Below is a small trained network, with its code and all its weights. Each question gives an input and a class and asks what happens when units are switched off, that is, made to give their printed mean instead of their output.

import numpy as np


def w(rows, s, z=0):
    codes = np.array(rows[::2]) - 128.0
    scale = np.full(codes.shape[1], s)
    scale[-1] = z or s
    return codes * scale


def f(y):
    return y / 2 * (1 + np.tanh(0.7978845608 * (y + 0.044715 * y**3)))


def log_softmax(a):
    a = a - a.max(-1, keepdims=True)
    return a - np.log(np.exp(a).sum(-1, keepdims=True))


def net(x, mask):
    res = np.array(x, float).reshape(1, 4) / 4 @ E
    y = f(res @ A[0][:, :-1].T + A[0][:, -1])
    res = res + np.where(mask, y, B[0][:, -1]) @ B[0][:, :-1]
    return log_softmax(res[-1] @ U[:, :-1].T + U[:, -1])


A, B = {}, {}
E = w([
[95,26,143],'x0',
[138,73,47],'x1',
[200,160,182],'x2',
[2,134,93],'x3',
],0.0067)
A[0] = w([
[174,104,158,94],'N0',
[133,140,128,247],'N1',
[129,225,138,217],'N2',
[250,68,79,195],'N3',
[118,127,152,158],'N4',
[131,31,70,167],'N5',
[123,181,108,83],'N6',
[129,119,152,98],'N7',
[129,78,172,120],'N8',
[172,100,159,89],'N9',
[125,102,143,72],'N10',
[114,99,194,253],'N11',
[98,43,86,129],'N12',
],0.016,0.0053)
B[0] = w([
[145,191,100,159],'N0',
[107,98,207,182],'N1',
[97,41,170,214],'N2',
[171,118,254,254],'N3',
[128,142,146,143],'N4',
[22,75,150,219],'N5',
[140,105,56,137],'N6',
[143,156,102,125],'N7',
[114,159,80,152],'N8',
[138,190,98,157],'N9',
[133,142,78,122],'N10',
[129,183,246,205],'N11',
[17,123,153,205],'N12',
],0.028,0.0088)
U = w([
[71,195,202,37],'0',
[30,57,143,160],'1',
[133,156,66,42],'2',
[216,100,60,26],'3',
[119,75,71,68],'4',
[159,165,95,16],'5',
[159,77,255,253],'6',
],0.0066,0.0027)

Each question gives the input, the list of numbers given to net, and the class t.
The units are the neurons (one row each of A and B). Each row of codes is followed by its name. A weight is (code - 128) times the scale printed after its matrix; where a second scale follows, it is the last column's (A, B and U).
mask holds one flag per neuron, in row order. A switched-off neuron (its flag False) gives its mean, the last column of its row in B, instead of its output. The means were averaged over made-up inputs and are rounded, as every weight is.
A unit's drop is (log p(t) with every unit on - log p(t) with that unit switched off) / (log p(t) with every unit on - log p(t) with every unit switched off).
The circuit of an input: a set's keep is (log p(t) with only the set's units on - log p(t) with every unit switched off) / (log p(t) with every unit on - log p(t) with every unit switched off). Starting from the 12 units with the biggest drops (on a tie, the unit counted first), units are removed one at a time, each time the one whose removal leaves the highest keep (on an exact tie, the one counted first), for as long as the keep stays at least 0.8.
circuit, biggest first: the units of the circuit, biggest drop first
unit that matters most: the unit with the biggest drop
top k neurons: the k neurons with the biggest drops, biggest first
drop when u is switched off: that unit's drop, to one decimal
input [3,1,-6,-3], class 1: unit that matters most : N5
input [-7,0,-3,-1], class 1: top 4 neurons : N3; N11; N6; N2
input [7,-7,-2,2], class 0: circuit, biggest first : N3; N2; N11
input [5,-6,-1,5], class 0: top 3 neurons : N3; N2; N11
input [6,-4,-1,-6], class 0: top 2 neurons : N2; N8
input [4,-6,-6,5], class 0: top 2 neurons : N2; N11
input [3,1,5,5], class 0: top 4 neurons : N3; N2; N5; N11
input [6,-8,-7,4], class 0: circuit, biggest first : N11; N2; N3
input [-3,7,-2,4], class 1: drop when N9 is switched off : 0.0
input [7,-8,-8,-7], class 0: drop when N3 is switched off : 0.1
input [4,8,-7,-5], class 1: drop when N12 is switched off : 0.4
input [-1,0,-5,6], class 1: drop when N3 is switched off : 0.2
